Here is a tiny trained network, its code and every weight. The questions are about switching its units off for an input and a class, where a switched-off unit gives its printed mean instead of its output.

import numpy as np


def w(rows, s, z=0):
    codes = np.array(rows[::2]) - 128.0
    scale = np.full(codes.shape[1], s)
    scale[-1] = z or s
    return codes * scale


def f(y):
    return y / 2 * (1 + np.tanh(0.7978845608 * (y + 0.044715 * y**3)))


def log_softmax(a):
    a = a - a.max(-1, keepdims=True)
    return a - np.log(np.exp(a).sum(-1, keepdims=True))


def net(x, mask):
    res = np.array(x, float).reshape(1, 3) / 4 @ E
    y = f(res @ A[0][:, :-1].T + A[0][:, -1])
    res = res + np.where(mask, y, B[0][:, -1]) @ B[0][:, :-1]
    return log_softmax(res[-1] @ U[:, :-1].T + U[:, -1])


A, B = {}, {}
E = w([
[28,85,231,197,176],'x0',
[86,97,194,8,71],'x1',
[145,161,234,84,254],'x2',
],0.0094)
A[0] = w([
[7,115,136,175,133,125],'N1',
[178,156,175,109,198,2],'N2',
[61,108,71,141,81,75],'N3',
[46,102,111,40,123,24],'N4',
[190,76,101,251,133,72],'N5',
[139,37,96,152,89,81],'N6',
[20,153,147,183,158,78],'N7',
[130,97,178,99,65,109],'N8',
[46,107,183,159,125,115],'N9',
[43,102,66,150,64,77],'N10',
[163,149,175,63,209,154],'N11',
[207,201,98,80,137,59],'N12',
[154,212,114,201,166,33],'N13',
[181,135,95,79,115,137],'N14',
[65,138,153,49,57,125],'N15',
],0.011,0.0077)
B[0] = w([
[205,61,48,23,82,211],'N1',
[33,226,213,59,109,168],'N2',
[28,156,206,108,95,172],'N3',
[217,228,162,69,176,168],'N4',
[226,169,197,98,236,192],'N5',
[23,212,183,119,132,161],'N6',
[118,83,66,8,97,192],'N7',
[190,211,113,172,253,182],'N8',
[131,70,51,46,110,212],'N9',
[30,181,235,138,136,192],'N10',
[46,91,175,194,111,254],'N11',
[101,85,99,18,37,194],'N12',
[187,209,195,50,150,167],'N13',
[112,93,17,88,92,197],'N14',
[244,143,151,175,200,232],'N15',
],0.008,0.0098)
U = w([
[113,103,51,60,64,70],'0',
[7,166,188,148,102,102],'1',
[218,169,154,145,171,71],'2',
[119,73,84,207,100,250],'3',
],0.016,0.018)

Each question gives the input, the list of numbers given to net, and the class t.
The units are the neurons (one row each of A and B). Each row of codes is followed by its name. A weight is (code - 128) times the scale printed after its matrix; where a second scale follows, it is the last column's (A, B and U).
mask holds one flag per neuron, in row order. A switched-off neuron (its flag False) gives its mean, the last column of its row in B, instead of its output. The means were averaged over made-up inputs and are rounded, as every weight is.
A unit's drop is (log p(t) with every unit on - log p(t) with that unit switched off) / (log p(t) with every unit on - log p(t) with every unit switched off).
The circuit of an input: a set's keep is (log p(t) with only the set's units on - log p(t) with every unit switched off) / (log p(t) with every unit on - log p(t) with every unit switched off). Starting from the 12 units with the biggest drops (on a tie, the unit counted first), units are removed one at a time, each time the one whose removal leaves the highest keep (on an exact tie, the one counted first), for as long as the keep stays at least 0.8.
units of the circuit, in order: the units of the circuit, biggest drop first
most important unit: the unit with the biggest drop
k most important neurons: the k neurons with the biggest drops, biggest first
drop of u: that unit's drop, to one decimal
input [5,0,-7], class 1: most important unit -> N10
input [-1,7,6], class 2: 3 most important neurons -> (N15 N4 N8)
input [6,-6,0], class 0: 2 most important neurons -> (N7 N1)
input [2,-8,8], class 1: 2 most important neurons -> (N2 N11)
input [0,-7,7], class 1: 2 most important neurons -> (N2 N11)
input [1,-3,3], class 3: units of the circuit, in order -> (N10 N15 N4)
input [2,3,-1], class 3: units of the circuit, in order -> (N13 N2 N12)
input [-5,7,-6], class 2: units of the circuit, in order -> (N15 N8)
input [8,7,5], class 0: 2 most important neurons -> (N9 N7)
input [-6,-6,1], class 0: 2 most important neurons -> (N12 N15)
input [1,5,-6], class 1: 2 most important neurons -> (N10 N3)
input [8,-8,3], class 0: 2 most important neurons -> (N7 N1)
input [6,-5,-4], class 0: 2 most important neurons -> (N1 N7)
input [-3,0,-1], class 3: most important unit -> N1
input [5,3,-5], class 0: 3 most important neurons -> (N1 N9 N11)
input [3,-7,-8], class 1: 3 most important neurons -> (N10 N3 N6)
input [2,3,-4], class 1: 2 most important neurons -> (N10 N3)
input [1,-5,-4], class 2: 2 most important neurons -> (N5 N11)
input [-3,-2,2], class 3: 3 most important neurons -> (N1 N7 N9)
input [-4,7,5], class 2: most important unit -> N15
input [-5,7,5], class 2: drop of N15 -> 0.9
input [2,3,-2], class 3: drop of N9 -> 0.0
input [1,-4,5], class 1: drop of N15 -> 0.1
input [-5,7,-5], class 2: drop of N15 -> 0.4
